In the rows, 128 means zero.
[123 129 109 129 123 131 125 137 149 143 141 139 143 115 130 126 132 118
 121 132 108 124 127 106 156 126 126 148 118 130 145 135 136 133 117 126
 122 139 102 141 106 145 129 124 150 106 129 115] | Z874
[135 137 146 148 152 127 128 122 120 153 133 166 134 132 133 117 154 108
 151 134 120 123 117 148 170 162 130 139 116 120 154 142 168 131 127 117
 107 115 134 134 109 148 140 123 126 135 139 102] | Z874
[121 132 107 139 106 176 123 158 145 128 150 152 123 156 134 114  88 122
 127 152 110 139 120  94 159  90 133 104 144 116 140 138 148 123  85 148
 115 150 136 122 106 171 133 116 170 112 136 108] | Z776
[ 98 151 101 133  87  94  85 144 109 118 119 174  91  72 137 111 143 145
 105 156 167  70 114 104 135  63  52 113 165 111 126 142  94 145  94 113
 171  59 153 176  75 155  77 136 151  88 118  89] | Z874
[132 121 120 125 124 147 131 134 114 112 139 129 147 131 142 134 123 116
 109 128 102 133 123 126 139 128 143 149 127 112 148 141 126 117 131 125
 100 149 123 126 116 121 119 120 139 106 120 136] | Z47
[112 137 140 136 125 122 117 124 133 148 137 135 141 131  98 123 129  99
 116 132 122 128 120 142 143 118 134 100 136 113 137 148 123 125 117 124
 120 112 126 133 126 127 132 132 138 128 123 134] | Z303
[132 125 143 131 125 149 124 124 128 132 128 125 142 126 122 134 129 117
 129 131 139 129 137 110 131 127 127 137 128 122 128 129 114 138 112 144
 136 135 137 141 115 138 103 116 134 129 127 113] | Z32
[138 132 126 120 139 136 144 123 143 155 123 134 133 134 112 117 136 115
 151 129 129 138 138 122 138 137 130 157 113 138 122 122 117 133 130 126
 121 112 130 132 120 107 127 135 125 129 129 137] | Z874
[101 114 119 136 125 138 143 128 155 124 147 137 143 142 121 127 115  93
 132 119 157 138 121 124 130 133 122 134  94 135 144 118 127 157 143 147
 137 116 129 129 110 129 118 137 146 133  99 135] | Z260
[130 113 150 142 143 104 135 154 113 132 133 124 112 130 121 143 112 114
 138 124 140 122 125 145 122 136 113 113 120 120 120 133 108 121 130 132
 129  89 131 143 128 135 135 141 120 136  99 127] | Z716
[103 136 127 140 108 106 133 137 161 102 124 114 112 113 123 163 133 156
 115 146 129  88 129 131 130 115 138 129  83 133 149 130 141 132 131 146
 126  93 104 137 125 158 114 137 132 127 124  91] | Z716
[103 127 128 125 136 130 121 133 147 142 130 111 145 108 107 127 117 121
 149 126 119 127 125 106 132 126 117 129  96 127 122 130 116 137 119 133
 131  99 128 138 134 142 137 136 139 128 123 142] | Z874
[160 162 128  92 108 133 126  92 156  17 136 174 155 168 100 147 121  99
 123 165 102 160  96 142  92 116  71  80 127 107 119 166 136  33 146 122
 185 170 105  91 154 104  86 111 130  47 190 164] | Z47
[136 139 138 120 132  67 118 143 116 132 151 124 136 153 155 106 135 127
 102 105 108 158 163 127 137 121 147 124 152 108  87 110 134 125 150 132
 109 143 108 117 126 111 178 110 144 136 117 126] | Z303
[132 116 115 128 129 118 120 110 154 128 146 144 132 142 132 126 136 136
 114 130 121 127 138 122 139 131 128 148 119 117 145 133 131 132 101 114
 121 150 102 124 106 145 133 132 128 103 156 106] | Z322
[ 58 120 118 131  95 139  85 174 167 136 170 121 146 105 102 119 160 113
 168 123  93 146 123  59 127 121 109  90  80  93 182 138  98 113 131 108
 144  67 143 146 163 158 101 100 143 129 127 144] | Z322
[107 125 128 136 131 148 140 120 134 122 130 109 144 131 135 138 133 122
 123 128 127 136 116 104 120 141 122 111  98 135 136 128 129 112 125 124
 140 116 142 126 131 126 117 128 126 125 144 142] | Z874
[117 135 127 132 148 139 117 136 135 161 114 144 123 106 118 119 122 131
 159 138 135 117 121 110 132 119 109 136 117 106 127 136 139 130 107 125
 128 120 140 133 132 136 129 138 140 115 119 114] | Z874
[118 149 118 110 125 138 115 149 136 142 100 155 121  96 167 159 135 141
 122 140 145 120 117 127 135 158 108 111 147 121 128 137 128 137 149 102
 133 141 126 141  97 122 124 124 126 131 132 131] | Z664
[131 131 116 103 118 106 101 127 120 142 116 126 133 129 156 117  97 165
  96 110 128  99 148 126 164  62 200 184 143 106 142 116 121 173 165  85
  99 164 102 152  87 168 148 132 157 152 139  80] | Z260
[133 122 113  94 130 154 114 132 124 136 134 169 137 128 100 117 124 113
 126 135 132 127 108 122 133 130 140 116 129 100 129 161 122 126 121  97
 137 183 131 121 119 117 124 121 141 115 155 131] | Z671
[101 119 118 117 127 102 129 137 125 139 120 125 127 135 133 124 118  97
 121 125 127 119 130 128 120 133 143 127 117 122 123 123 134 135 128 125
 126  96 121 142 125 121 148 136 130 120 122 132] | Z303
[138 121 123 131 121 128 109 129 122 130 125 129 138 123 143 138 123 139
 110 138 119 119 143 140 140 125 137 147 142 104 129 135 134 120 123 103
 109 157 114 136 116 129 136 129 141 111 131 121] | Z664
[109 137 108 121 131 116 109 132 145 115 153 126  87 128 126 124 142 122
 155 115 130 121 128 133 118 134 102 146 120 128 151 147 127 134 163 130
 154 133 120 122 114 161 114 126 118 130 128 105] | Z671
[125 100 101  98 152 162 121 142 149 136 137 121 102 119 128  94 133 129
 153 133 126 150 131 103 135 147 141 135 111 139 132 111 120 113 130 125
 139 160 146 130  89 145 122 138 136 131 143 135] | Z874
[115 114 116 127 127 123 134 154 126 144 139 144 118 127 124 131 112 139
 135 122 134 130 124 126 129 131 126 135 106 144 154 121 141 149 118 149
 142 126 127 126 123 110 147 139 132 117  98 120] | Z957
[140 138 161 148 117 118 113 120  96 113 130 105 150 148 112 117 130 182
 124 123 138 129 142 162 136 106 154 103 126 122 104 141 123 154 123 133
 123 125 121 125 120 121 118 101 134 157 106 106] | Z303
[130 140 122 102 115 124 127 128 137 147 134 153 131 135 126 123 134 147
 130 150 135 125 118 118 154 116 137 141 111 120 143 142 133 154 129 107
 122  98 131 147 132 137 110 123 133 113 101 106] | Z47
[110 134 121 143 120 120 120 127 144 129 132 129 126 134 128 125 119 108
 128 140 139 118 121 117 127 127 119 125 120 115 131 131 131 125 118 144
 121 114 118 129 132 137 140 133 136 120 127 117] | Z716
[129 132 131 115 122 134 123 123 128 116 155 138 130 127 129 101 147 123
 126 132 146 130 126 127 133 128 134 143 134 109 127 129 128 126 141 125
 116 129 135 126 123 124 114 127 138 128 127 116] | Z47
[116 119 114  88 139 168 121 136 128 133 172 119 116  99 138 140 136  77
 100 156 117 143  90  85 114 102 116 104 100  84 121 155 109  78 131 120
 140 177 151 138 124 129  83  85 150 149 156 116] | Z664
[123 135 148 122 131 138 128 145 135 123 133 143 136 121 123 121 109 118
 128 123 131 125 122 139 139 125 120 118 144 116 125 142 132 136 130 139
 119  96 125 123 130 135 128 140 129 107 104 140] | Z47
[161 112 141 120 148 138 104  95  48 166 162 102 174 140 120 109 130 100
 168 142 104 133 117 101 136 160 145 135 145 115 134 112 141  94  76 108
 126 176 154 148 112  85 132 101 135 115 132 106] | Z32
[117 107 118 111 129 159 112 102 125 146 135 128 117 139  70 132  97 107
 181 130 104 141 113 143 146 135 144 155 122  70 137  88 140 158 142 119
 101 157 165 102 157  78 125 109 157 144  90 161] | Z957
[158  94 154 128 131  35 133 119  71 179 105 123 128 177 153 143 135  84
 122 135  84 154 106 112  94 152 134 158 107 154 144  63 143 121 159 150
 136 131  87 150 188 114 187 114 119 136 109 145] | Z32
[108 134 113 156 116 130 118 105 145 156 156 129 124 135 115 125 155  60
 104 127 136 125 112 130 147 109 102  88 105 110 139 158 123 124 123 140
 119 121 118 147 142 144 122 130 119 144 145 137] | Z799
[ 95  78 129 169 136 168 132 134 141 156 175  83 134 139 160 109 167 104
 121  91 140 124 123 107 105 147  97 104 131 121 133 155 124 104  97 167
 121 125 124 135 128 196 122 152 128 158 160 118] | Z799
[149 110 104 171 146 151 103  78 124 157 131 181 113 117 134 103 142 120
 165 160 126 116 111 170 139 145 141 155 165 125 135 142 155 146  86 173
 110 139 134 130 188 106 157 143 126 120 108 103] | Z957
[132 105 120 140 131 137 127 121 135 118 136 121 120 131 118 135 137 118
 134 135 125 129 134 140 131 150 143 158 132 130 140 127 126 136 120 126
 124 139 107 129 124 130 132 133 126 129 127 131] | Z776
[117 119  95 113 144 147 136 122 144 125 132 152 136 112 128 115 136 102
 143 134 129 142 122 109 139 146 107 141  97 138 145 138 115 133 115 123
 149 136 128 149 117 133 114 129 132 118 136 133] | Z874
[127 106 120 138 128 141 133 129 134  96 155 117 129 132 126 106 156 138
 119 121 127 142 139 126 135 133 155 116 114 149 121 117 135 121 122 154
 110 138 115 115 102 151 138 132 126 149 139 137] | Z776
[128 133 119 128 113 123 126 127 146 120 130 109 138 102 134 152 138 150
 101 143 127 126 139 146 153 127 149 155 126 123 148 130 126 146 138 136
 107 131  93 138 114 138 123 138 155 117 119 120] | Z799
[114 106 170 133 123 156 127 148 132 174 135 104 169 121 129 144 119 142
  99 120 123 151 118 148  99 149 141 109 152 123 132 148 111 128 144 146
 133 169  79 119 144 127 142 150 130 146 138 129] | Z776
[127 106 111 120 128 133 114 144 108 128 127 145 131 119 132 132 124 161
 121 123 117 132 127 125 131 116 149 158 131 101 141 134 123 137 139 122
 125 152 140 122 104 121 120 127 146 120 119 120] | Z957
[118 114 150 120 134 127 119 131 134 122 139 134 154 131 134 117 135 127
 126 112 149 125 147 120 138 127 140 127 129 111 112 131 118 143 127 117
 122 130 138 130 105 139 135 124 145 146 130 123] | Z260
[145 111 144 134 148 134 131 103 106 153 146 135 144 128 110 110 160  81
 154 111 118 125 129 136 131 167 128 174 134 125 146 109 135 131 108 137
 118 136 122 133 139  98 129 124 117 127 122 130] | Z32
[148 105 126 138 137 121 123 124 119 143 165 139 126 136 109 120 159 130
 151 121 133 122 118 131 128 148 125 149 116 127 124 139 136 146 122 130
 127 120 147 126 122 110 134 118 123 131 126 118] | Z957
[ 98 160 135 124 115 124 124 158 123 120 135 129 168 100 147 123 133 153
 119 118 111 132 113 123 117 137 134 116  88 157 143 130 132 128 168 112
 140 119 132 149 140 109 152 131 131 131 174 125] | Z874
[120  80 128 167 149 116 119 135 188 138 144 107 100 144 116 131 111 102
 113 120 130 117 158  95 119 144 114 137 159 158 152 105  92 115  95 145
 143 142 115 119  78 214 150 182 135 106 165 121] | Z322
[167 144 158 116 192 111 192  71 142 122 107 116  74  62 105 157 198 145
 154 142 141 112 143 202 104 162  42 252 110 133 135 137 113  99  47 232
 105 103  50  65 116 138 105 142 130 126  84 125] | Z32
[111 123  81 148 138 195 143  72 156 136 160 145 106 136 144  73  95  97
 106 135 157  70  96 137 187 160 189 180 198 134 177 118 146 168  25 146
 113 124 169 123 137  82 201 215 148 179 229 141] | Z716
[116 141 132 168 117 108 121 137 142 117 143 159 142 112  87 136 127 139
 131 124 164 105 117 143 123 128 130 157  90 108 137 120 117 166 127 110
 119 117 115 128 137 108 144 143 151 136 141 117] | Z322
[117 124 119 136 144 150 136 134 154 119 137 148 129 113 133 133 130  94
 136 129 144 129 132 122 144 127 133 144 108 127 138 142 123 131 107 144
 111 130 127 129 119 131 135 126 147 133 106 133] | Z260
[136 118 108 150 135 163 136 111 151 121 122 138 122 121 119 123 135  84
 133 140 143 134 124 109 135 135 131 137 158 141 152 119 118 114 107 148
  98 144 132 134 123 115 119 143 131 111 109 145] | Z716
[131 119 125 130 125 156 118 119 120 109 160 120 140 123 136  98 142 126
 125 126 144 128 133 128 131 133 135 128 140 119 125 135 117 123 122 131
 105 141 142 128 121 129 121 128 133 125 131 123] | Z47
[125 126  78 141 112 141 144  93 181 106 108 121  64 140 143 127 122 108
  98 162 148 103 131 171 144 153 135 221 136 145 179 121 114 178  90 140
 103 123  85 107 132 179 157 115 169 107 150 120] | Z303
[121 131 143 141 111  99 115 154 140 124 146 110 127 129 135 145 129 134
 104 127 149 123 131 127 129 123 112 111 133 118 124 148 131 125 132 109
 153 111 109 149 131 145 134 141 137 112 136 119] | Z799
[121 132 114 114 114 116 140 147 148 135 134 130 109 112 111 145 143 123
 158 119 141 110 135 123 128 130 100  81 129 127 142 150 133 109 144 132
 146 100 109 129 116 152 109 143 117 138 127 135] | Z671
[106 133 120 129 120 144 130 135 153 132 118 109 119 145 138 132 115 124
 116 133 147 133 132 104 115 116 126 105 115 122 111 135 130 120 124 126
 151 118 134 132 148 133 118 136 127 112 141 132] | Z799
[132 105 128 142 130 151 116 118 160 109 155 129 111 149  98 153 129  74
 144 143 154 133  92 139 136 153  95 118 122 114 144 151 121 145 127 104
 137 101 162 152 135 142 114 138 133 112 137 157] | Z799
[149  76 112 124 136 155 132 118 119 143 110 150 107 146 131 124 148 172
 149 155 156 143 105 124  91 143 146 144 125 120 137 112 140  86 102 127
 147 141 157 135 136 125 100 182 132 108 124 134] | Z32
[120 137 149 159 137 127 139 118 106 158 145 104 130 116 149 127 151  94
 110 123 139 128 139 144 112 127  90  81 139 124 143 129 130 101 134 148
 121 124 142 135 150 124 126 138 114 131 141 110] | Z799
[124 131 123 123 139 143 119 128 129 131 141 131 145 137 119 134 102  97
 115 122 125 133 127 130 134 103 141 115 138 103 154 153 120 123 116 124
 122 155 116 128 123 123 137 129 138 111 128 116] | Z303
[117 140 150 137 116 126 125 134 123 131 133 109 135 152 129 134 121 146
 108 121 131 125 122 140 133 110 134 129 113 116 134 149 132 138 121 136
 148 122 105 127 140 119 126 131 131 141 141 119] | Z799
[117 120 122 131 126 145 119 134 129 133 104 137 144 133 138 106 119 118
 126 120 133 136 144 122 138 123 162 142 125 110 135 130 138 136 135 136
  96 150 116 134 119 112 134 132 122 126 115 125] | Z716
[115 129 120 114 151 119 149 127 136 126 137 135  96 112 121 129 127  95
 136 135 138 134 117 117 117 120 127 162  76 157 110  95 128 130 140 145
 126 125 131 148 126 110 120 128 130 132  93 116] | Z874
[113 117 132 125 137 122 130 143 146 135 144 125 124 112 141 118 118 119
 130 109 149 119 152 125 152 124 139 128 131 113 116 118 129 153 127 122
 121 119 131 136 124 143 148 131 148 155 109 124] | Z260
[128 109 138 129 148 129 151 121 135 124 115 143 106 139 193 199 137  92
 104 127 136 118  80  97  96 139 111 174 133 140 107 121 159 108 134 116
  72 153 154 163 108 116 150 150 126 121 141 129] | Z874
[153 148 140 156 163 140 160  32  74 184  76  58 178 247 160 145  86 118
 153 145  75 188 162 128 157 162 208  81  74 123  74  92 164 105 175 178
  76 132 236  90  70  93 137 136  77 208 180 164] | Z32
[143 127 125 135 123 135 132  98 143 100 147 125 105 149 145 103 149 123
 121 130 146 127 139 122 131 118 128 137 145 133 126 117 140 134 130 151
 122 138 134 121 140 123 113 123 118 134 127 117] | Z47
[134 119 134 112 134 104 134 188 103  94 141 127 134  96 127 135 175 123
 145  97 151 126 153  95  92 155 104 118 124 134 112 135 123  81 142 108
 121 129 122 115  83 117 127 112 124  88 110 141] | Z671
[110 143 116 147 107 174 105 127 142 118 155 116 137 119 110 124 144 157
 145 131 142 126 146 117 148 104 142 116 122 110 149 139 108 111 119  97
 121 119 152 136 135 132  89 125 137 137 110 118] | Z664
[127 129 126 142 130 139 129 147 131 126 153 135 139 121 141 128 137 117
 123 120 148 122 144 137 141 137 124  96 123 106 130 154 113 121 123 143
 111 117 123 130 112 130 132 129 119 133 130 109] | Z716
[133 120 124 134 145 143 128 125 124 138 124 139 138 117 136 115 141 123
 145 135 126 137 119 119 138 145 135 155 121 132 144 132 136 126 120 130
 126 136 121 136 122 129 127 128 136 127 127 123] | Z874
[126 107 123 157 148 138 147 147 156 144 113  93 118 118 100 131 128 102
 172  97 117 134 156 138 120 169 122 159 119 136 115 109 144 106 164 138
 113 145 134 125  82  95 122 177 115 138 130 181] | Z874
[121 169 117 121 142 107 121 115 115 116  83 159 126  74 124 150  45  47
 108  85 151  90 139 181 202 119 144  95 228 142 124 101 118 201 161 127
 112 130  40 147  63 141 177 161  98 145  92 161] | Z776
[123 119 122 107 129 139 126 118 139 114 154 137 115 132 115  88 152 122
 137 125 139 127 125 134 131 141 139 145 122 120 138 121 130 129 150 116
 137 126 136 125 128 132 102 133 125 131 135 123] | Z47
[117 129 147 103 130 140 126 146 122 148  94 141 122 147 142 133 115 153
 120 124 133 132 121 138 128 127 143 149 139 113 122 135 115 149 132  96
 141 106 128 140 144 126 121 138 127 120 124 130] | Z799
[112 128 120 160 128 138 137 141 146 110 153  98 106 131 150 135 157 173
 131  95 118 131 146 115 117 127 124 119 135 134 153 144 124  97 140 146
 156 108 149 101 138 144 120 142 113 159 160 134] | Z957
[127 134 117 120 116 115 134 131 119 127 150 146 116 135 129 133 135 151
 139 117 152 131 129 123 130 110 103 123 116 129 141 119 136 151 136 140
 133 115 141 125 112 113 118 119 126 129  97 106] | Z957
[109 123 113 140 127 170 137 123 137 127 142 121 145 104 144 103 152  95
 122 142 132 134 148 103 144 152 123 131 118 144 146 142 124  99  86 137
 119 148 144 142  99 125 116 122 141 121 159 120] | Z874
[123 159  93 140 121 141 127 156 165 191 108 100 140 118 146 195 134 108
 147 145  78 103 133  93 155 131 137 153  99 120 186 170 128 115 114 138
  82 121 103 143 122 124 162 139 132 119 161 134] | Z799
[135 167 120  88 109 161 127 148  87 155  55 157 136 124 112  91 125 181
 115 157 125 139 174 135 111  68 170  92 113 119 131 123  85 105 121 140
 131 132 136  92 123  50 118 129 103 112 152 135] | Z776
[114 141 137 128 124 132 132 134 143 116 133 124 127 141 141 135 117 156
 113 120 127 125 127 128 133 116 129 140 131 117 133 144 125 138 138 139
 133 100 133 117 124 134 117 151 126 130 125 130] | Z47
[120 123 118 150 122 121 123  98 115 114 142 130 141 127 135  97 140 113
 127 138 131 137 116 134 124 150 141 154 116 134 130 118 123 124 112 134
 119 129 111 127 120 125 134 120 138 138 157 129] | Z322
[135 123 129 106 137 150 124 112 116 128 132 155 138 133 116  74 129  95
 138 143 157 149 111 136 142 156 146 136 145 130 137 126 134 125 118 129
 129 138 111 118 125 120 128 128 131 108 108 139] | Z47
[113 117 132 125 129 114 135 141 108 123 147 127 148 116 128 138 113 113
 124 117 122 117 136 119 146 134 140 130 134 119 130 101 123 123 127  99
 123  93 137 148 127 128 134 141 146 139 110 137] | Z664
[140 143 120 132 126 135 128 114 145 123 144 130 124 132  96 120 129 127
 131 134 139 131 118 129 141 115 129 128 109 123 130 127 136 146 137 125
 115 130 120 116 146 120 114 118 129 110  92 138] | Z47
[108 142 116 131 117 140 133 127 153 113 114 131 123 147 130 118 111 123
 121 131 137 129 135 122 131 114 131 118 115 128 137 130 115 126 132 145
 126 114 127 121 121 145 125 137 126 129 143 126] | Z716
[117 125 129 138 126 134 135 121 128 110 144 126 130 136 123  96 130 126
 118 110 119 126 132 145 134 125 138 140 134 118 134 136 134 119 141 121
 137 107 131 124 140 130 107 149 121 128 134 142] | Z47
[120 118 121 145 138 120 127 123 121 139 153 139 134 118 104 132 124 133
 145 113 150 133 124 139 138 126 115 112 115 118 150 132 132 144 121 139
 129 108 133 123 142 125 145 148 127 131  90 132] | Z957
[112 114 129 123 129 148 135 135 117 118 148 123 115 137 115 126 129  97
 130 127 124 138 133 123 120 120 124 138 115 116 142 129 112 112 111 127
 128 122 135 126 125 114 116 124 122 127 122 134] | Z776
[134 141 109 110 112 114 116 121 127 138 134 126 121 144 141 136 132 133
 135 127 110 135 147 124 148 117 149 133 138 112 126 142 143 123 166 106
 106 153 131 136 106 128 120 118 125 127 124 114] | Z671
[131 135 134 121 129 123 139 115 139 134 130 148 125 150 110 119 136 116
 120 132 142 127 126 129 137 127 120 140 114 124 140 129 137 132 112 128
 123 143 113 126 120 110 121 126 123 121 122 112] | Z716
[112 120 142 124 136 151 119 123 123 138 131 131 132 122 103 124 122 146
 142 123 140 129 126 133 147 131 123 131 113 100 139 138 129 135  86 119
 138 125 145 134 121 141 111 142 135 133 113 131] | Z32
[117 140 131 121 112 125 134 116 102 114 178 117 145 127 111 112 127  87
 120 146 135 133 121 111 135 116 143 125 122 108 143 113 122  96 137 133
 133 133 142 131 125  94  96 121 153 142 122 113] | Z47
